Below are the code and all the weights of a small trained network. Each question names an input and a class and asks about switching units off, where a switched-off unit gives its printed mean instead of its output.

import numpy as np


def w(rows, s, z=0):
    codes = np.array(rows[::2]) - 128.0
    scale = np.full(codes.shape[1], s)
    scale[-1] = z or s
    return codes * scale


def norm(h):
    return h / np.sqrt((h * h).mean(-1, keepdims=True) + 1e-5)


def f(y):
    return y / 2 * (1 + np.tanh(0.7978845608 * (y + 0.044715 * y**3)))


def log_softmax(a):
    a = a - a.max(-1, keepdims=True)
    return a - np.log(np.exp(a).sum(-1, keepdims=True))


def net(x, mask):
    res = np.array(x, float).reshape(1, 7) / 4 @ E
    u = 0
    for l in range(4):
        y = f(norm(res) @ A[l][:, :-1].T + A[l][:, -1])
        res = res + np.where(mask[u : u + 10], y, B[l][:, -1]) @ B[l][:, :-1]
        u += 10
    return log_softmax(norm(res)[-1] @ U[:, :-1].T + U[:, -1])


A, B = {}, {}
E = w([
[119,140,134,131,131,132],'x0',
[132,174,2,109,186,74],'x1',
[79,61,60,29,85,133],'x2',
[116,144,137,135,125,120],'x3',
[114,146,133,128,148,155],'x4',
[122,136,131,130,135,136],'x5',
[86,107,119,212,192,90],'x6',
],0.0085)
A[0] = w([
[60,40,164,145,163,129,101],'0.n0',
[213,90,198,142,3,254,156],'0.n1',
[112,117,75,232,95,162,118],'0.n2',
[33,102,110,207,83,147,58],'0.n3',
[27,34,117,103,121,121,71],'0.n4',
[213,212,89,79,121,95,98],'0.n5',
[19,55,199,161,183,109,2],'0.n6',
[207,85,148,183,138,119,144],'0.n7',
[165,100,113,131,159,202,107],'0.n8',
[117,115,166,229,122,149,89],'0.n9',
],0.0065,0.0034)
B[0] = w([
[171,42,140,34,189,145,169],'0.n0',
[97,138,76,154,106,146,255],'0.n1',
[193,150,159,190,175,171,140],'0.n2',
[181,118,147,115,144,139,143],'0.n3',
[125,70,207,82,75,120,181],'0.n4',
[187,157,182,103,225,123,157],'0.n5',
[164,154,171,110,115,58,164],'0.n6',
[119,137,154,190,81,126,152],'0.n7',
[175,162,176,154,80,2,125],'0.n8',
[157,75,109,135,160,87,170],'0.n9',
],0.0088,0.0059)
A[1] = w([
[69,39,72,231,220,56,199],'1.n0',
[164,157,133,115,125,61,39],'1.n1',
[82,192,35,74,151,113,130],'1.n2',
[141,158,82,239,73,185,149],'1.n3',
[249,150,124,135,87,121,72],'1.n4',
[129,164,253,171,92,168,217],'1.n5',
[241,159,124,140,106,215,143],'1.n6',
[205,161,255,141,181,91,1],'1.n7',
[253,99,114,104,69,100,67],'1.n8',
[158,140,54,181,208,166,62],'1.n9',
],0.0068,0.0012)
B[1] = w([
[149,64,94,197,148,222,253],'1.n0',
[207,172,129,106,144,171,125],'1.n1',
[172,2,145,40,160,97,211],'1.n2',
[179,245,151,129,110,7,199],'1.n3',
[73,122,181,151,154,170,140],'1.n4',
[42,88,125,121,69,67,229],'1.n5',
[45,140,204,186,155,62,162],'1.n6',
[138,70,155,147,155,222,213],'1.n7',
[120,181,122,146,251,118,146],'1.n8',
[211,175,110,203,95,172,182],'1.n9',
],0.0067,0.0043)
A[2] = w([
[111,125,156,154,179,58,115],'2.n0',
[124,123,114,142,126,68,7],'2.n1',
[144,139,90,12,98,110,137],'2.n2',
[165,123,139,123,98,129,34],'2.n3',
[136,214,110,119,164,111,46],'2.n4',
[155,204,200,148,128,96,192],'2.n5',
[125,164,144,104,131,166,24],'2.n6',
[93,105,75,153,138,108,175],'2.n7',
[105,105,57,74,148,148,161],'2.n8',
[121,5,97,183,89,71,80],'2.n9',
],0.011,0.0017)
B[2] = w([
[91,146,91,111,75,188,158],'2.n0',
[134,138,162,141,152,112,122],'2.n1',
[116,132,63,194,132,113,235],'2.n2',
[97,150,146,109,125,126,123],'2.n3',
[195,91,164,110,115,134,146],'2.n4',
[111,119,122,38,167,78,198],'2.n5',
[156,100,175,155,164,159,116],'2.n6',
[122,72,92,127,132,255,157],'2.n7',
[70,137,186,138,104,119,219],'2.n8',
[120,156,173,130,151,168,254],'2.n9',
],0.0092,0.0064)
A[3] = w([
[129,32,165,21,35,139,238],'3.n0',
[139,143,66,161,164,77,251],'3.n1',
[119,124,157,180,133,255,175],'3.n2',
[180,69,231,124,189,103,231],'3.n3',
[135,95,90,82,138,67,60],'3.n4',
[112,65,61,56,175,135,145],'3.n5',
[79,66,100,100,92,127,83],'3.n6',
[207,131,155,118,42,91,26],'3.n7',
[157,133,135,91,59,51,31],'3.n8',
[95,121,56,51,180,161,103],'3.n9',
],0.0092,0.0024)
B[3] = w([
[230,184,81,90,143,123,253],'3.n0',
[190,167,125,32,10,130,168],'3.n1',
[61,117,104,178,129,77,214],'3.n2',
[116,50,137,14,179,164,216],'3.n3',
[99,214,204,186,151,91,141],'3.n4',
[105,187,254,179,161,95,204],'3.n5',
[169,96,126,139,148,166,191],'3.n6',
[115,166,185,152,235,87,125],'3.n7',
[13,151,137,160,132,118,143],'3.n8',
[58,115,173,178,105,107,177],'3.n9',
],0.0078,0.0077)
U = w([
[67,192,147,94,98,36,186],'0',
[207,78,154,26,200,151,236],'1',
[74,40,151,185,193,171,144],'2',
[223,135,6,186,172,164,4],'3',
[123,115,2,91,19,180,10],'4',
],0.016,0.0023)

Each question gives the input, the list of numbers given to net, and the class t.
The units are the neurons (one row each of A and B). Each row of codes is followed by its name. A weight is (code - 128) times the scale printed after its matrix; where a second scale follows, it is the last column's (A, B and U).
mask holds one flag per neuron, layer by layer. A switched-off neuron (its flag False) gives its mean, the last column of its row in B, instead of its output. The means were averaged over made-up inputs and are rounded, as every weight is.
A unit's drop is (log p(t) with every unit on - log p(t) with that unit switched off) / (log p(t) with every unit on - log p(t) with every unit switched off).
The circuit of an input: a set's keep is (log p(t) with only the set's units on - log p(t) with every unit switched off) / (log p(t) with every unit on - log p(t) with every unit switched off). Starting from the 12 units with the biggest drops (on a tie, the unit counted first), units are removed one at a time, each time the one whose removal leaves the highest keep (on an exact tie, the one counted first), for as long as the keep stays at least 0.8.
units of the circuit, in order: the units of the circuit, biggest drop first
most important unit: the unit with the biggest drop
top k neurons: the k neurons with the biggest drops, biggest first
k most important neurons of layer l: the k neurons of layer l with the biggest drops, biggest first
drop when u is switched off: that unit's drop, to one decimal
input [-2,3,6,7,-6,2,1], class 2: most important unit	2.n2
input [-8,-7,-2,0,-5,-2,0], class 0: 2 most important neurons of layer 1	1.n3, 1.n0
input [-2,-3,1,3,-2,7,0], class 4: units of the circuit, in order	0.n1, 3.n5
input [-1,1,-2,3,-4,-5,5], class 3: units of the circuit, in order	0.n4, 1.n9
input [4,2,8,-4,-6,-7,-6], class 0: units of the circuit, in order	3.n5, 3.n4
input [0,-4,1,7,0,4,3], class 1: top 2 neurons	0.n0, 0.n6
input [-2,8,5,-3,1,1,0], class 0: top 2 neurons	3.n5, 3.n1
input [8,1,-8,6,3,-2,6], class 3: top 2 neurons	0.n4, 2.n8
input [-3,-8,2,0,-2,-2,-8], class 4: top 2 neurons	0.n1, 3.n5
input [-3,1,-6,-7,3,-4,1], class 3: top 3 neurons	0.n4, 1.n0, 0.n6
input [2,-1,1,2,-6,-7,-4], class 4: 2 most important neurons of layer 2	2.n2, 2.n5
input [-2,6,1,1,5,0,-5], class 0: top 3 neurons	2.n2, 1.n2, 0.n2
input [-8,-4,5,-1,5,3,2], class 1: top 2 neurons	3.n0, 0.n0
input [1,3,0,-2,6,6,4], class 3: units of the circuit, in order	1.n9
input [3,8,-4,-6,-6,6,0], class 1: top 2 neurons	0.n5, 2.n2
input [-8,8,3,2,-3,-4,3], class 2: top 2 neurons	2.n7, 1.n0
input [-8,3,8,2,-4,8,-6], class 0: drop when 3.n5 is switched off	0.4
input [-6,8,-4,2,4,-3,-2], class 1: drop when 0.n5 is switched off	0.1
input [-8,8,1,-6,1,7,-4], class 0: drop when 1.n2 is switched off	0.1
input [5,-4,-4,7,2,7,-1], class 0: most important unit	1.n3
